Each row has a class, written after it.
[ 461  107 -210  -78 -349  271 -267  -96  343 -178 -120  -89  184 -213
   93    5  -25  -80  -21    2 -152  146  103    5 -226 -295 -228  -27
  138   36   28 -120  202 -131   89  -67  -48   41  377  258  -39]
J101
[-328 -336  184  127 -280   11  242  146   74  529  185   51  -35  352
  -62  -47  251  -45   49  132  -77  -20 -192   85 -234  285  413  -26
  189   26 -175 -329  128   -6  -38  193 -227 -228  -22 -442 -106]
J826
[ 232   54 -258 -184  270  343 -196 -125  217  131   16  214  309  395
 -139 -212   28 -526 -120  -23  -14  197  -27  -17  288 -107 -368  236
  468 -152 -112 -123  134 -217 -305 -236   47   56   -8  -91   80]
J743
[  28  -61   57 -193  275  -37  -74 -143  121 -241 -182   27 -215  -63
   78 -166  161 -193 -273  -46  133  170  -67   96  395 -160 -323   17
   52 -109  112 -104 -117   70 -353 -101  -18 -107 -164    3  -30]
J768
[-194  149  -88 -233  -37  115  -31 -142  115 -295 -136  182   54    7
 -240   88  216   55  161  171   47  260  258  301  386   -1 -182 -391
  295 -142  314  175  259  537 -366 -356  174 -132 -274  421  235]
J768
[ 278  -39   25   31  157  151  -21 -272  -83  -38  147  272   95   30
  310  -18  -76 -129  -70 -122 -150 -432  -97 -135 -371  -92   97  489
 -266  -88   25 -132 -147 -368  134  211  136  -68   25   -4  -23]
J743
[ 232  225 -425   32  372  243 -114 -141  246 -133 -219   80  308 -281
 -118  113 -112 -227 -100  -81 -277  279  104  -81  -25 -112 -471  224
  191    5 -246 -419  -28 -462  218 -293  238  107  328  181  111]
J254
[  56  254 -398   70 -207  323   48 -127   47   36  -60  128 -165  -80
   80  -72    5 -262   36  -63   59  -45  132  -32   61   96 -464 -129
  456 -178  284  280 -150  264 -219  -67  -68    6 -121  321  107]
J826
[ 108  242 -164   -8   46  -19   93  -41  165  226  -76  332  151 -262
 -234   86 -256 -338  272  408 -136  169 -143  -45 -187  168   10  -60
  168   13  -37  -72 -109 -135  175  -80  251  147 -140  -94  -25]
J652
[ 117  386 -122 -100 -224  359  -57 -286   94    6   80 -106  239 -232
   53  -33 -226 -596   40 -146 -125  368 -219  -43  -44 -279 -226 -180
  163 -290  216 -200  265 -101 -255  105 -208 -107  212 -605   83]
J768
[ 220  311 -343  -31   49  240 -151   36 -172 -180 -134  -45  140 -331
   26 -124  -21 -122  316  -38   -6   -1  128   97  143 -106 -306 -163
  331  -16 -175  191   28  142 -246 -119  133   14 -191  143   41]
J990
[  85 -127 -178 -174   48    7 -209 -227  313  -89  -74  -81  228  -99
   37   60   92 -240  -42  241 -134  215  181  134  331 -188  -43   68
  -51   53 -191 -368   36 -475  145  -99  464  -65  251  417    1]
J826
[ 309  140 -114  -71 -315  375   65 -149  123  -43   70  -98  279 -395
  216   30 -282 -469  111  161   25  -70 -194  -87 -269 -196   60 -228
  235  -87  427  291  101 -122   21  201  -35   16  183 -284  -82]
J652
[ -39  215 -330 -133  150  140 -142   65   87 -268 -239  220   -4   -6
 -301  -99  116  -81  133  186  -38  171  239   73  357   11 -610 -236
  387 -177  -68   73   92   87 -229 -284   -5   94  -86   72   81]
J743
[-284  210  -66   59   64 -138  151   60 -225  248  132   79 -155  213
 -190   32  -96 -196  231  269 -214  203 -163  -87 -304  104  218   91
   86 -207 -151 -268  198 -238  115  -97 -107  110  189 -554   56]
J358
[-306    5  263  174   51    9  155   77  159  529   59  111 -217  356
 -282 -239 -103 -175  407  -37 -336  341  -85 -104 -462  355  173   97
  141  -79 -198 -498  170 -309  125    0 -303  204   94 -514   69]
J768
[ -33   19 -267 -108  290  -62  -81 -489  250 -215 -218  350  -55  -44
   56  -88   96  -90 -227  214 -153  274  -40    4  -19  -32 -164  110
  -41  134 -209 -384 -100 -279  111 -112  367  224  202   14   79]
J358
[ 144  200 -308   -9   15   25  -47 -221 -128 -201   60  187  192 -423
  249  -27 -325 -302  273   87 -149 -123   76  -40 -181 -142  150  -17
  -65  -51   -4   37   65 -389  109  174  259   50  116   33  -55]
J662
[-160   53  -78  112  -98    4  183  -76 -114  474  230   34  102  337
 -143 -358 -136 -594  513  229 -173  515 -109   19 -243  312  217  -24
  337 -203 -251 -392  274 -414   67  122   44   -7   97 -402 -100]
J990
[ 163    7  226 -157 -361  282   49 -261  186 -135  -16 -137  232 -153
   74  157   46  -40 -284 -311  -89 -150  -74  -83  -71 -292 -159 -241
 -161  -81  435   77  138  197 -123  162 -152 -133  166 -200   -2]
J149
[-397  -81   57   85   59   46  238  -37   55  430  121  124 -103  472
 -339  -25  -11 -161  218  110  -94  144 -137  -33 -277  275  371   52
  306 -136 -204 -280  243  -35  -18  -19 -160  201   96 -358   63]
J662
[  59  -56  103  133 -526  160  121  144  248  418   24  -73  182   72
 -337   64   35 -298  331 -139 -115 -312   71   17 -467  151   28 -194
  236  -36  152   95   74   -9    1  113  -29   -6   31 -473 -213]
J965
[ 243   -8 -157  -84 -207  323   70 -183  -89 -154  -10 -128  274 -171
  169  199   63  295 -155 -150    8 -284  -91  -39 -130 -281  -83  -25
   30 -169   82   -8  -48  300  -92   68  -16 -152  -54  262   91]
J101
[ 304  306 -204 -205  -30  139  -75  182  154 -193    8 -527  234  -32
 -275   21  180  -94   -1  160  199  378  158  246  517 -260 -292 -272
  556  -85   22 -207   48   -5  -40 -247  100  -70 -160  253 -112]
J149
[ 277  124   42   35 -497  450   25  -35  -47  -41  170 -179  315 -273
  194  283  -55 -188  -77   16   97 -215 -142  -26  -62 -285  -33 -195
  102  -59  272  179  244  150 -101  116 -184 -182   91 -167  -28]
J652
[ 459  164 -246  -40 -264  242  -63   56 -170 -251  -81  166  115 -186
   41  -81  167  152  111  204  102 -551  213   39 -304    2  -29 -205
  245   -4  132  220  -88  157  -70   18  287  -13 -220  456   18]
J254
[-172  213  176  188   82  156  191   79  -78  398   -3  556 -154 -178
 -124   26 -284 -262  235   67 -265  -39 -205 -154 -129   90   38  155
  120   84 -170 -233    7 -394   61  149 -318   73 -112 -711  197]
J662
[ 156  -87  -95  -63 -139  356   16  -99 -154 -125  164   41  201  -44
  160  -57  104 -151  221  270  174 -158   37  163  -18 -115  -16 -164
  332 -198  189  230  -42  407 -253  -16   84 -319 -304  148 -135]
J662
[ 148  326 -408   73   33  286 -117   90   92   48 -168   97 -163    3
 -237  -70 -173 -442  320   80  -39  385  311 -107  140  191 -595 -134
  591  -56   21  232  -29   88   19 -190 -181  101 -309  245   34]
J101
[ 247  203 -374   30 -289 -146   13    4  359 -106 -206 -273  211 -391
 -161  181  -28    4  161  166  -86  406 -138  119 -172   33 -118 -285
  417  319   93 -180  219   20  266 -159   35  257  380  419  -62]
J826
[  29   41 -123 -226  116  228  -10  -13  102 -269 -204  -55  285 -114
 -337  256  260  162 -155  253  186 -147  110  250  212   22 -155 -252
  363  -50  113  175 -215  496 -176 -267  429  112 -463  622   69]
J990
[  85  159  115   13 -339  173  139   59 -250   51   18  -95  139 -292
  167  237 -226 -121   26  -41  -60 -455 -165 -217 -329 -173  214 -183
 -135  -45  165  347  328  302 -183  195 -340  124 -126 -449 -159]
J743
[ 151   28 -383   32  211  181 -297 -269  179 -219 -136   50  294 -231
  -18   63   38 -271 -159 -102 -171   84  133   19   19 -207 -305   52
  -31  -29 -371 -290  -13 -439  189   48  293   80  500   16 -135]
J358
[ 199  -32 -220   33   72  214 -112  -68   92  -50    2 -220  345 -335
   28  333   96 -373 -130   66   82   29  -29 -100  -50 -478  -81  121
  122  -77   67    3  -65 -262  206 -159  397 -166  550  -87 -167]
J826
[ 290  370 -371 -130 -173  165  -25    9 -139  -48  -53 -290   82 -276
  174   12 -439 -381   52  106   17   -2   -6 -146 -245 -264 -157    5
  329 -131  225  464  -27  373 -181 -198 -159  269 -194  176   16]
J743
[ 114  558 -207 -377  -32  171   90  -73  102 -348  -91   80   10 -380
 -178   66  -52 -137   53  457  -55   93  159   88  148 -149 -183 -333
  453   -3  294  241 -103  193 -244 -287  266   23 -422   88   40]
J254
[ 392  244  -12  106 -307  386   82  163 -237  -60   79 -364  312 -292
  176  160 -358 -257 -101  -63  210 -220 -106 -292 -394 -235  144 -166
  194 -141  278  360  304  332 -125   13 -270   99  108  -78  -31]
J101
[-265 -288 -263  -49  -74  199  -21 -175 -146 -210  -49   83  128   78
  -37  184  207 -103  -64   26  -65  -81  296  243  347 -138 -225  -95
  -99 -165 -163  -16   17 -326   45   21  222 -326   97 -315   26]
J101
[ 271 -233   34   30 -222   52  -72  -83   33   -8   17 -159  235  -31
  -30   79  -41  -79  280   11    3  211  -51  197 -171  -80   95  -79
   11  117  162 -131  133 -312  256  193  -23  -50  103   26  -99]
J768
[-261  170 -328   83 -243   68   95   79 -256  -86  111 -360   50 -351
  180  258   42 -233  -57  -98  154 -325   24 -101  -80 -134   17 -282
   64 -364   81  295 -214  144   12 -111  249 -146  188  210   -6]
J358
[ 119  -47 -292  -87 -201  -12   -6   46  -56  -90 -126  -92  -50 -168
  183   63   22 -383  -51  295   69  -27 -156   -6 -164   -2  -68 -153
  101  -56    9  439 -136  241    6  -77   43 -195  -84  -73 -244]
J149
[  81   48  -93  -12   41  109  109   50  135  171   40   -5  -34   85
  -20 -116  -27   98  258  112 -332  -88   34 -118 -273  262    4    6
   66    5 -171 -239  -26 -307  183   92  -81   22  -44 -235  -30]
J652
[-205  121   56 -107  385  468   14  131  203   79  -33   61   60   18
 -321  129  281 -276 -160   42  162   58   86  162  376   14  -53 -141
  508  -76   18  233 -126  313 -262 -406  184 -113 -196  182   42]
J743
[  75  123 -285 -254  103   11 -102 -118  350  -43 -185  -54  -54  162
 -149 -160  166 -280  -71  262  -37  542   -7   15   90   31 -243  -45
  510  -69  -93 -132   94  309 -244 -386  100   30  -17  492   34]
J149
[ -24 -254  -98  -93  -10  117  -41 -232   48 -198   56  255  322  170
    6   26  643  380 -140   44  -86 -228  220  142  192 -106  -98    1
  -67 -158 -172 -324   61 -225   10  -20  609 -373  325  366  -43]
J990
[-111 -163  276   -9  -62  120   99   61  149  456  165 -138  -95  251
   31 -161 -225 -472  135   85   61  365 -246   31  153  130  193   42
   75 -143  -17 -228   37 -270 -139  171 -396 -110 -164 -460   -9]
J358
[ 149  115 -164    6 -366  410 -102  176  -55  -43  -28 -333  371 -416
   55  196  -32 -173  -68 -205  120 -311 -181  -53 -123 -137 -177 -451
  269 -142  355  482   -7  378 -220  157 -185   53   12   43  -67]
J826
[ 143   53  113    8   -4  258  -54    0 -165 -111  -15  -36  -56 -250
  138  126 -287 -103    3  113  105  -58  182   58   93 -117  -21  -22
 -137  -31  155  138  -47  -20 -176   74 -149   83 -325  105   14]
J358
[ 265   56  -45 -179 -257  474  -59  -35   32 -220  -74  -90  126 -150
  -13   90 -142 -254  291  121   96  -63  246  -12 -117 -351 -253 -180
  359 -181  460  766  148  541 -417 -197  -94 -177 -174  -60  -31]
J965
[ 123  106  -63  -97  316  117 -256  -66   32 -190  -36  188  416 -334
   28  187 -116 -194 -162   19 -145 -262  -21  -80  111 -326 -111  201
 -214  -79  -75 -112 -116 -576  115   86  372  190   51 -157  -72]
J149
[ 220 -133  -22 -161 -138  -39   72   76  205  191  -76 -229  334  -69
 -242   84  165  -61  179  453  -62  242  -82  163   39  -77  -85  -87
  300  174  -92 -228   -4 -215  -60 -233  346   31  -35 -114 -254]
J652
[ 319  -28  -89 -216 -246  218  116 -119  -85  -92 -119 -273  194 -188
  100  384 -192  143 -362   -3  134 -113 -257 -119   14 -318  -99 -125
 -108 -153  264  285  -81  538 -112   61 -278  -75 -228  188   91]
J826
[ 168  131 -122 -186  393  276 -188 -163  234   37  -26  217  217 -103
  -75    8 -172 -362    7  206 -161   64  118 -134   85 -288  -18  376
  210 -129  -21 -110  -23 -605   -1 -204  426  233  275  353  102]
J254
[ 109  230   72 -102  313   85 -119  125   60 -133  -12  238  111 -190
 -181  -85  -82 -145  145  163  -43  -98  110  -51 -113  -25   -1  -88
  202   43  166  137  -37  -25 -134 -206  238  269 -195   25  -63]
J826
[   6 -150 -225   36  187   90 -328 -132   67 -125 -114  190  296 -199
  106  -68   86 -538 -124 -153 -151   64   70   61  208 -101 -185   -7
 -133  -27 -181   21  151 -561  123   55  349  -71  567   73 -177]
J254
[  27   30 -114  -53 -458  377  -38 -360  -41 -111  -47   94   73 -183
  248   68   24   64 -219  -80   44    3 -141  113   73 -103 -279 -397
 -101  -86  301  224   58  496 -196  114 -179    2  -29  205  170]
J652
[ 381   47 -373   69 -242  373  -81  -66 -167 -113  -14 -386  337 -372
  334  218 -190 -157 -162 -433    8 -151 -205 -245 -251 -225 -368 -187
  134  -25  411  353   41   94   56  230 -334  105  132  110  -22]
J652
[ 378   30 -134   -7 -270   -7  115  187 -214   -4   63 -242  114 -384
  108  131 -109 -307  160  365   92  282   98  148   62 -283  -27  -97
  198   76  -19  -74  -49 -269   98  -89   57 -390 -145   37 -286]
J662
[ 481  379 -169  -24 -490  380 -114  -31   85 -172  106 -524  103 -241
   83  110 -413 -327  -75 -120  201  149  174 -191 -228 -195 -158 -326
  199   57  369  516   89  165 -120  107 -236  141   61   88 -118]
J965
[  97    6 -348  104  -87 -107   56  -88 -185  -34   83  -36  249  -80
   47  -73  -55 -207  245  150   38  331 -262  103 -198   75  -30 -122
  221    3 -120 -134   43  -94  233  134   64  -42   25 -171 -203]
J990
[ 151  155 -372 -123  -31   75   57 -105  -63  -26  -24  -63  -10  159
   64 -199   -3   71  175   89  -50 -332    5 -141 -236  194 -116  -10
  390 -218   96  247 -226  241 -119   39  110  198 -222  476  101]
J358
[ 152  -28   60  133  -40  123  104  183  -96  189  169    3  452 -130
  -34   81  116 -342  109  115   80  -45 -405    1 -168   18  211  -65
  328 -119   76  -18  200   34  148  -12  106 -286  325   13 -136]
J990
[ 207   55  -47  -97 -349  373  -27   61   97   48   51 -299  348 -161
   71  287  -30 -244 -417 -181   14 -161  -74  -82 -198 -153   42 -265
  166  -10  482  311  153  115  -92   54 -170  -14  186  -32  -41]
J768
[  88   63 -388  -67   70  130   67   10   -9  -45  -69   31  -38  148
  -97 -135  132  -84  -13  116  133  -13  204   80  -69  130 -251  -58
  550  -99  126  262 -317  320 -138 -247  189  -66 -313  222   29]
J768
[ -76  -22 -109  -73  174  259 -218  -24  -35 -280  -76   99  201   15
  -84  -60  149 -274   34   87  271  198  108  307  492  -18 -359 -290
  253 -348  175  212   96  449 -370 -275  122 -113 -288  398   13]
J768
[ 319   -1  -31 -137   75  -82   17  -99   31  -99 -149  274   63 -107
 -286  -30   33  -53  511  558   17  298  -93  123   27  -58 -109  -89
  238  124   23 -111  -47 -117  150 -132  296  -47 -206  -62  -92]
J101
[ 179  171 -317 -290  314  170  -68   26   76 -182  -63  113   76  128
 -269 -133   34 -416  188  420   53  371  188  162  244   53 -231  -75
  606 -127   62  183  -24   -5 -209 -266  190 -113 -357  230  -46]
J743
[-102  157  233  232 -200  206  193  -70 -171  310  181  -44 -243   28
   46  -94  -42 -152  428    3 -175   34   18   71 -103   -1  226  122
   97   13 -126 -463  286 -356  120  316 -308  -57   22 -577   45]
J990
[ 195  186 -268   97  138  473   62   95 -277  -57 -107  273  116 -379
   50  131 -141 -361  -64   48  180 -135   -7   -5 -102  -47 -174  -84
  445    0  239  472 -161  197 -193 -127   20  -19 -356  -34   22]
J101
[ 152  216 -211  -72 -382  303  -15  -59 -283 -247   -5 -111   70 -435
  267  136 -244 -187  126 -113  194 -410  101  -34  104 -344 -292 -293
   60 -259  508  715 -114  432 -217   23 -112  -32 -251  216   92]
J743
[  58   64  187  142 -465  279  130   -1  114  448  127  -23 -235  277
   19 -153  215 -362  265 -226  -87 -150  -22  -98 -115  -38  -62   71
  291   -9  104 -120  221 -160  -59  156 -362 -261  155 -664   35]
J743
[ 436  136  -14   30 -361  382  152  198   95   96 -232  -35   19 -151
 -200  -75 -259 -283  236  254   32 -283  122 -225 -576  212 -210 -248
  511    3  260  448  -27  354 -250  -21 -215  253 -334 -176 -143]
J101
[-245   92    3 -134   32   23   14  -82  -43 -150   99   76   85   -5
  -28 -192   49 -499  351  163  -46  242  125  114  172   26  -42 -231
  240 -322  176  103  200  -23 -311 -160  271 -222  -31   63  -33]
J662
[-146  -37 -247  232 -146  360  103   36   52  419  139   -3  138   83
 -186  277  -74 -601  221    1  -82  -53  -42  -75 -310  190  -23   -1
  428  -45  139  110   61 -199  197   55 -109  -28  137 -542  -19]
J652
[  50 -313  168 -124  332  147   35 -317  -63 -267 -157  433  375 -128
  -69  176  290  269 -182  134  -81 -278   83  143   65 -278   38   45
 -261  -31 -193 -295  -42  -27   21 -169  559 -127   22  303   39]
J358
[ 206  -21 -246 -259  -60 -103   90 -194  192 -333 -261   22   97 -422
 -111  182  -33  300  170  370 -153   70   87  122 -145  -95  -19 -275
  -71  151  -55  100 -193   11  242  -60  364   -4  -28  253  -86]
J652
[-239  -44  110  141   14  209  179  204   77  650  173 -115 -343  503
 -209 -102 -129 -409  141   -6  -15  316  -18 -108 -135  324  174  199
  440  -52 -149  -63   40  -13  -79   -1 -525  -19  -85 -238   63]
J743
[ 236  251 -207    3 -405   54  117   30  -80  -57  -16  -70  -59 -304
   33  164 -390 -143  417  339  -52  196 -247  -30 -381   29   97 -210
  256  160   72  374   45   41  295    0 -201   58  -45  236   71]
J965
[ 213 -252 -130   56 -230 -239  100  135 -151  -68 -128  -77  184 -179
 -172  357   91  224  216  333 -128  -75   56  103 -177    9  -60  -38
  -89  258  -96  -84   28 -229  345   39  116 -176   52 -110 -264]
J254
[ -13  -51  123  -82  159  183    7   78   42   83  -35 -165   11   51
   69  -53 -194 -453  108  203  139  255  -23   74  395  -36  -54   45
  108 -127  -79   76  105   43 -338 -161 -159 -143 -396 -403  -46]
J768
[-177  248 -333 -155  -83 -132  -50  156  257  113  -58 -218  238  -41
 -333  312 -273 -212  192  535 -162  899 -206  118  125   24 -160 -196
  243  -78   -6 -139  109  -99  285 -396  -91  158   46 -177   78]
J358
[ 111  103   58   99  166   50  -72   89   37  163  106    9  -82  -52
  -82 -220   25 -270  327  -22  -19  365   31  -18  155  -93 -147  -11
  311  175  -44 -299  -24 -593  171  -93   45   78  147  -80  -79]
J662
[ -35  145  338  179 -451  431  169  119  278  543  162 -280  140 -395
  128    0 -143 -571  382  -68  -44 -194 -529  -81 -371  -34  302 -201
  313  -54  326  -88  117 -188  -54  310 -333  111  158 -813 -155]
J149
[ 145   23 -171 -119 -377  108  127  209   56  305  122 -268  478 -243
  -55  107  -63 -585  350  343  -22   58 -173  117  -93 -164  112 -170
  368 -251  112   -8  -29 -217   52  -35  177 -337  -59 -259 -224]
J743
